Below is a small trained network, with its code and all its weights. Each question gives an input and a class and asks what happens when units are switched off, that is, made to give their printed mean instead of their output.

import numpy as np


def w(rows, s, z=0):
    codes = np.array(rows[::2]) - 128.0
    scale = np.full(codes.shape[1], s)
    scale[-1] = z or s
    return codes * scale


def f(y):
    return y / 2 * (1 + np.tanh(0.7978845608 * (y + 0.044715 * y**3)))


def log_softmax(a):
    a = a - a.max(-1, keepdims=True)
    return a - np.log(np.exp(a).sum(-1, keepdims=True))


def net(x, mask):
    res = np.array(x, float).reshape(1, 4) / 4 @ E
    y = f(res @ A[0][:, :-1].T + A[0][:, -1])
    res = res + np.where(mask, y, B[0][:, -1]) @ B[0][:, :-1]
    return log_softmax(res[-1] @ U[:, :-1].T + U[:, -1])


A, B = {}, {}
E = w([
[208,119,51,143,80,192,120],'x0',
[140,109,135,162,76,16,68],'x1',
[57,190,114,254,84,142,133],'x2',
[110,202,16,117,135,70,170],'x3',
],0.0089)
A[0] = w([
[49,138,226,143,72,83,111,237],'N1',
[201,189,40,148,72,209,127,244],'N2',
[86,160,211,37,193,136,162,149],'N3',
[100,156,101,115,125,124,156,134],'N4',
[136,191,65,224,79,150,146,170],'N5',
[133,198,137,117,221,127,210,206],'N6',
[249,132,116,122,103,219,217,216],'N7',
[148,18,154,169,149,125,73,251],'N8',
[208,1,136,81,95,117,97,162],'N9',
[91,113,227,208,111,104,102,235],'N10',
[168,180,29,76,165,56,155,134],'N11',
[115,151,63,142,168,69,134,115],'N12',
[222,29,171,75,114,100,87,158],'N13',
[220,107,82,31,139,64,101,197],'N14',
[104,111,159,27,246,143,191,158],'N15',
[131,188,129,140,179,166,169,233],'N16',
[200,162,91,245,112,165,169,198],'N17',
],0.007,0.003)
B[0] = w([
[54,140,179,104,166,137,142,213],'N1',
[9,149,178,96,158,76,187,255],'N2',
[66,160,2,220,134,144,127,201],'N3',
[143,191,111,119,67,98,151,153],'N4',
[34,169,47,209,149,104,106,233],'N5',
[94,225,93,148,62,78,152,201],'N6',
[148,135,159,141,192,84,197,245],'N7',
[127,77,137,117,228,190,163,208],'N8',
[181,129,141,107,154,212,144,234],'N9',
[58,105,194,126,167,92,165,212],'N10',
[141,158,149,84,129,98,154,220],'N11',
[141,127,131,67,113,87,176,182],'N12',
[195,107,129,136,145,215,146,237],'N13',
[184,133,162,115,136,149,185,234],'N14',
[117,158,65,176,83,137,173,228],'N15',
[76,142,142,176,116,139,171,191],'N16',
[21,116,105,163,152,129,111,215],'N17',
],0.0078,0.0072)
U = w([
[115,75,148,64,88,172,9,25],'0',
[160,204,170,21,80,56,138,73],'1',
[42,75,243,83,216,120,136,197],'2',
[149,106,121,124,21,136,1,2],'3',
[246,79,150,75,170,205,125,117],'4',
[2,217,72,200,99,100,105,208],'5',
],0.0069,0.0026)

Each question gives the input, the list of numbers given to net, and the class t.
The units are the neurons (one row each of A and B). Each row of codes is followed by its name. A weight is (code - 128) times the scale printed after its matrix; where a second scale follows, it is the last column's (A, B and U).
mask holds one flag per neuron, in row order. A switched-off neuron (its flag False) gives its mean, the last column of its row in B, instead of its output. The means were averaged over made-up inputs and are rounded, as every weight is.
A unit's drop is (log p(t) with every unit on - log p(t) with that unit switched off) / (log p(t) with every unit on - log p(t) with every unit switched off).
The circuit of an input: a set's keep is (log p(t) with only the set's units on - log p(t) with every unit switched off) / (log p(t) with every unit on - log p(t) with every unit switched off). Starting from the 12 units with the biggest drops (on a tie, the unit counted first), units are removed one at a time, each time the one whose removal leaves the highest keep (on an exact tie, the one counted first), for as long as the keep stays at least 0.8.
units of the circuit, in order: the units of the circuit, biggest drop first
top k neurons: the k neurons with the biggest drops, biggest first
drop when u is switched off: that unit's drop, to one decimal
input [-6,3,8,-2], class 2: units of the circuit, in order -> (N10 N1)
input [6,-4,0,-2], class 2: units of the circuit, in order -> (N2 N7)
input [-5,-5,-7,-2], class 5: units of the circuit, in order -> (N3)
input [-8,6,0,4], class 2: top 4 neurons -> (N1 N5 N10 N15)
input [7,3,-4,5], class 1: top 2 neurons -> (N2 N11)
input [-6,-5,-7,-3], class 5: top 3 neurons -> (N3 N15 N6)
input [5,-2,6,-7], class 2: top 3 neurons -> (N3 N6 N15)
input [-1,8,1,5], class 1: top 2 neurons -> (N3 N12)
input [-2,-2,7,-5], class 2: top 3 neurons -> (N10 N15 N3)
input [-4,-8,0,-6], class 5: top 2 neurons -> (N3 N15)
input [1,5,2,-2], class 2: drop when N15 is switched off -> 0.1
input [-3,5,1,2], class 2: drop when N3 is switched off -> 0.3
input [3,-6,-5,4], class 1: drop when N17 is switched off -> 0.2
input [-8,0,-6,4], class 5: drop when N3 is switched off -> 0.5
